Below is a small trained network, with its code and all its weights. Each question gives an input and a class and asks what happens when units are switched off, that is, made to give their printed mean instead of their output.

import numpy as np


def w(rows, s, z=0):
    codes = np.array(rows[::2]) - 128.0
    scale = np.full(codes.shape[1], s)
    scale[-1] = z or s
    return codes * scale


def f(y):
    return np.maximum(y, 0)


def log_softmax(a):
    a = a - a.max(-1, keepdims=True)
    return a - np.log(np.exp(a).sum(-1, keepdims=True))


def net(x, mask):
    res = np.array(x, float).reshape(1, 7) / 4 @ E
    y = f(res @ A[0][:, :-1].T + A[0][:, -1])
    res = res + np.where(mask, y, B[0][:, -1]) @ B[0][:, :-1]
    return log_softmax(res[-1] @ U[:, :-1].T + U[:, -1])


A, B = {}, {}
E = w([
[62,115,109,92,128,91,119,88],'x0',
[104,165,76,64,86,65,114,130],'x1',
[121,255,180,136,190,28,86,122],'x2',
[182,95,126,86,195,120,205,231],'x3',
[148,153,193,134,108,147,166,148],'x4',
[236,197,52,47,129,6,48,119],'x5',
[142,206,90,95,113,174,218,138],'x6',
],0.0064)
A[0] = w([
[162,105,127,120,197,142,117,161,102],'n0',
[160,16,76,82,101,179,126,114,145],'n1',
[93,112,180,198,139,130,169,157,81],'n2',
[160,182,171,91,162,135,107,115,123],'n3',
[124,132,92,106,232,147,117,239,106],'n4',
[69,140,86,74,66,124,98,128,113],'n5',
[120,134,84,128,103,127,181,155,118],'n6',
[106,86,116,91,196,84,165,233,97],'n7',
[141,163,65,118,155,109,146,132,135],'n8',
[121,136,124,184,194,67,126,134,74],'n9',
[139,168,176,43,185,100,54,97,44],'n10',
[217,119,97,146,122,152,96,117,40],'n11',
[185,150,127,22,113,160,125,212,58],'n12',
[122,101,177,89,64,88,192,107,142],'n13',
[164,153,168,148,70,149,118,220,41],'n14',
[84,184,170,118,217,107,108,153,84],'n15',
[124,71,57,19,84,72,115,98,168],'n16',
[147,84,111,62,155,203,92,118,139],'n17',
[87,123,124,146,138,116,118,129,2],'n18',
[171,163,101,111,155,180,2,73,81],'n19',
],0.008,0.0021)
B[0] = w([
[153,104,109,124,109,143,131,103,182],'n0',
[55,177,133,101,140,170,76,164,234],'n1',
[100,154,149,133,95,63,136,111,209],'n2',
[145,148,102,102,128,94,102,159,195],'n3',
[188,139,125,172,117,108,154,86,217],'n4',
[155,116,87,147,141,133,102,83,198],'n5',
[113,139,122,138,111,148,172,170,172],'n6',
[196,109,122,159,2,83,129,53,220],'n7',
[131,128,120,85,136,86,124,168,199],'n8',
[149,154,157,32,109,191,116,139,185],'n9',
[137,145,167,106,91,124,104,130,232],'n10',
[109,158,128,116,146,138,106,139,171],'n11',
[205,135,162,130,130,107,139,104,217],'n12',
[105,183,137,132,93,118,122,173,168],'n13',
[103,172,155,89,148,157,133,88,170],'n14',
[113,223,177,96,171,207,49,120,212],'n15',
[95,146,114,109,107,123,144,190,253],'n16',
[142,120,170,100,154,125,122,146,181],'n17',
[153,126,131,175,136,140,79,116,137],'n18',
[117,52,58,193,70,91,111,136,213],'n19',
],0.0074,0.0057)
U = w([
[96,157,181,95,174,163,61,254,255],'0',
[142,104,149,163,99,92,121,100,1],'1',
],0.0076,0.00053)

Each question gives the input, the list of numbers given to net, and the class t.
The units are the neurons (one row each of A and B). Each row of codes is followed by its name. A weight is (code - 128) times the scale printed after its matrix; where a second scale follows, it is the last column's (A, B and U).
mask holds one flag per neuron, in row order. A switched-off neuron (its flag False) gives its mean, the last column of its row in B, instead of its output. The means were averaged over made-up inputs and are rounded, as every weight is.
A unit's drop is (log p(t) with every unit on - log p(t) with that unit switched off) / (log p(t) with every unit on - log p(t) with every unit switched off).
The circuit of an input: a set's keep is (log p(t) with only the set's units on - log p(t) with every unit switched off) / (log p(t) with every unit on - log p(t) with every unit switched off). Starting from the 12 units with the biggest drops (on a tie, the unit counted first), units are removed one at a time, each time the one whose removal leaves the highest keep (on an exact tie, the one counted first), for as long as the keep stays at least 0.8.
circuit, biggest first: the units of the circuit, biggest drop first
k most important neurons: the k neurons with the biggest drops, biggest first
drop of u: that unit's drop, to one decimal
input [5,2,-4,7,0,-6,4], class 1: circuit, biggest first -> n7
input [-5,2,2,8,7,-3,2], class 1: circuit, biggest first -> n7, n4
input [1,0,-6,-5,0,-1,-4], class 0: 3 most important neurons -> n1, n7, n4
input [6,-2,-6,-4,-7,7,-3], class 0: circuit, biggest first -> n1, n16
input [6,-6,0,5,6,-6,3], class 1: circuit, biggest first -> n7, n2, n1
input [4,-3,-7,-4,-6,1,8], class 0: circuit, biggest first -> n1, n7
input [-2,0,5,7,4,-2,3], class 1: 3 most important neurons -> n7, n4, n1
input [-1,-7,-7,-7,7,3,5], class 0: circuit, biggest first -> n7, n1
input [-5,6,-1,6,5,0,-8], class 1: circuit, biggest first -> n7, n15
input [7,7,-5,-5,3,-4,0], class 0: drop of n1 -> 0.3
input [-8,-1,-8,-7,-7,8,3], class 0: drop of n11 -> 0.2
input [-6,-1,6,7,7,-2,-3], class 1: drop of n0 -> 0.1
input [-4,-2,-1,8,-1,0,-1], class 1: drop of n6 -> 0.0
